Below is a small trained network, with its code and all its weights. Each question gives an input and a class and asks what happens when units are switched off, that is, made to give their printed mean instead of their output.

import numpy as np


def w(rows, s, z=0):
    codes = np.array(rows[::2]) - 128.0
    scale = np.full(codes.shape[1], s)
    scale[-1] = z or s
    return codes * scale


def f(y):
    return np.maximum(y, 0)


def log_softmax(a):
    a = a - a.max(-1, keepdims=True)
    return a - np.log(np.exp(a).sum(-1, keepdims=True))


def net(x, mask):
    res = np.array(x, float).reshape(1, 5) / 4 @ E
    y = f(res @ A[0][:, :-1].T + A[0][:, -1])
    res = res + np.where(mask, y, B[0][:, -1]) @ B[0][:, :-1]
    return log_softmax(res[-1] @ U[:, :-1].T + U[:, -1])


A, B = {}, {}
E = w([
[107,254,58],'x0',
[188,183,183],'x1',
[128,128,128],'x2',
[12,115,183],'x3',
[127,127,128],'x4',
],0.017)
A[0] = w([
[209,95,124,160],'N1',
[117,167,55,118],'N2',
[102,176,40,166],'N3',
[118,56,89,214],'N4',
[175,210,106,133],'N5',
[169,39,140,251],'N6',
[156,102,228,155],'N7',
[106,188,69,183],'N8',
[245,152,142,146],'N9',
[126,142,5,156],'N10',
[10,107,225,187],'N11',
[108,105,170,121],'N12',
[90,209,113,70],'N13',
[107,66,78,160],'N14',
[177,177,238,231],'N15',
[130,146,97,133],'N16',
[179,139,163,116],'N17',
[120,228,151,77],'N18',
[190,129,62,178],'N19',
[48,189,139,111],'N20',
[187,190,98,84],'N21',
[164,202,227,253],'N22',
],0.014,0.005)
B[0] = w([
[148,98,121,197],'N1',
[112,170,163,189],'N2',
[127,179,150,210],'N3',
[130,110,79,196],'N4',
[135,149,116,208],'N5',
[161,16,100,231],'N6',
[104,119,167,208],'N7',
[117,210,108,207],'N8',
[167,106,148,220],'N9',
[107,161,139,206],'N10',
[72,132,136,255],'N11',
[100,153,142,170],'N12',
[224,83,5,193],'N13',
[120,102,114,184],'N14',
[147,133,172,215],'N15',
[142,173,156,156],'N16',
[160,114,175,169],'N17',
[220,104,83,194],'N18',
[125,134,156,196],'N19',
[151,125,47,195],'N20',
[169,150,134,197],'N21',
[185,111,147,217],'N22',
],0.014,0.02)
U = w([
[171,120,58,254],'0',
[107,254,153,148],'1',
[154,123,171,46],'2',
[168,198,136,13],'3',
[68,122,124,68],'4',
[104,193,62,47],'5',
[94,161,245,171],'6',
],0.014,0.0077)

Each question gives the input, the list of numbers given to net, and the class t.
The units are the neurons (one row each of A and B). Each row of codes is followed by its name. A weight is (code - 128) times the scale printed after its matrix; where a second scale follows, it is the last column's (A, B and U).
mask holds one flag per neuron, in row order. A switched-off neuron (its flag False) gives its mean, the last column of its row in B, instead of its output. The means were averaged over made-up inputs and are rounded, as every weight is.
A unit's drop is (log p(t) with every unit on - log p(t) with that unit switched off) / (log p(t) with every unit on - log p(t) with every unit switched off).
The circuit of an input: a set's keep is (log p(t) with only the set's units on - log p(t) with every unit switched off) / (log p(t) with every unit on - log p(t) with every unit switched off). Starting from the 12 units with the biggest drops (on a tie, the unit counted first), units are removed one at a time, each time the one whose removal leaves the highest keep (on an exact tie, the one counted first), for as long as the keep stays at least 0.8.
circuit, biggest first: the units of the circuit, biggest drop first
most important unit: the unit with the biggest drop
top k neurons: the k neurons with the biggest drops, biggest first
drop when u is switched off: that unit's drop, to one decimal
input [-4,1,3,6,3], class 6: top 2 neurons -> [N13; N7]
input [8,-6,0,4,6], class 5: most important unit -> N13
input [1,-8,-3,5,-7], class 5: top 2 neurons -> [N20; N6]
input [-1,-8,2,1,7], class 4: circuit, biggest first -> [N13; N18]
input [-6,1,4,-3,7], class 2: top 4 neurons -> [N13; N20; N7; N18]
input [1,-2,0,1,7], class 5: circuit, biggest first -> [N6; N15; N22]
input [6,8,7,2,0], class 0: top 2 neurons -> [N13; N18]
input [-1,3,3,8,-3], class 6: top 2 neurons -> [N6; N13]
input [7,-7,-8,-1,-1], class 1: top 2 neurons -> [N3; N2]
input [-2,-6,-5,1,0], class 4: top 4 neurons -> [N13; N18; N20; N22]
input [7,2,3,-4,7], class 3: top 3 neurons -> [N13; N18; N11]
input [5,-6,6,2,-5], class 5: top 2 neurons -> [N13; N20]
input [1,8,-4,-6,-7], class 3: top 3 neurons -> [N6; N5; N21]
input [-1,0,0,8,-7], class 4: most important unit -> N20
input [-3,1,4,-6,-3], class 2: drop when N13 is switched off -> 0.5
input [-3,3,8,2,3], class 6: drop when N13 is switched off -> 0.1
input [-8,2,-3,3,3], class 6: drop when N11 is switched off -> 0.2
input [-1,8,-7,-1,6], class 2: drop when N6 is switched off -> 0.0
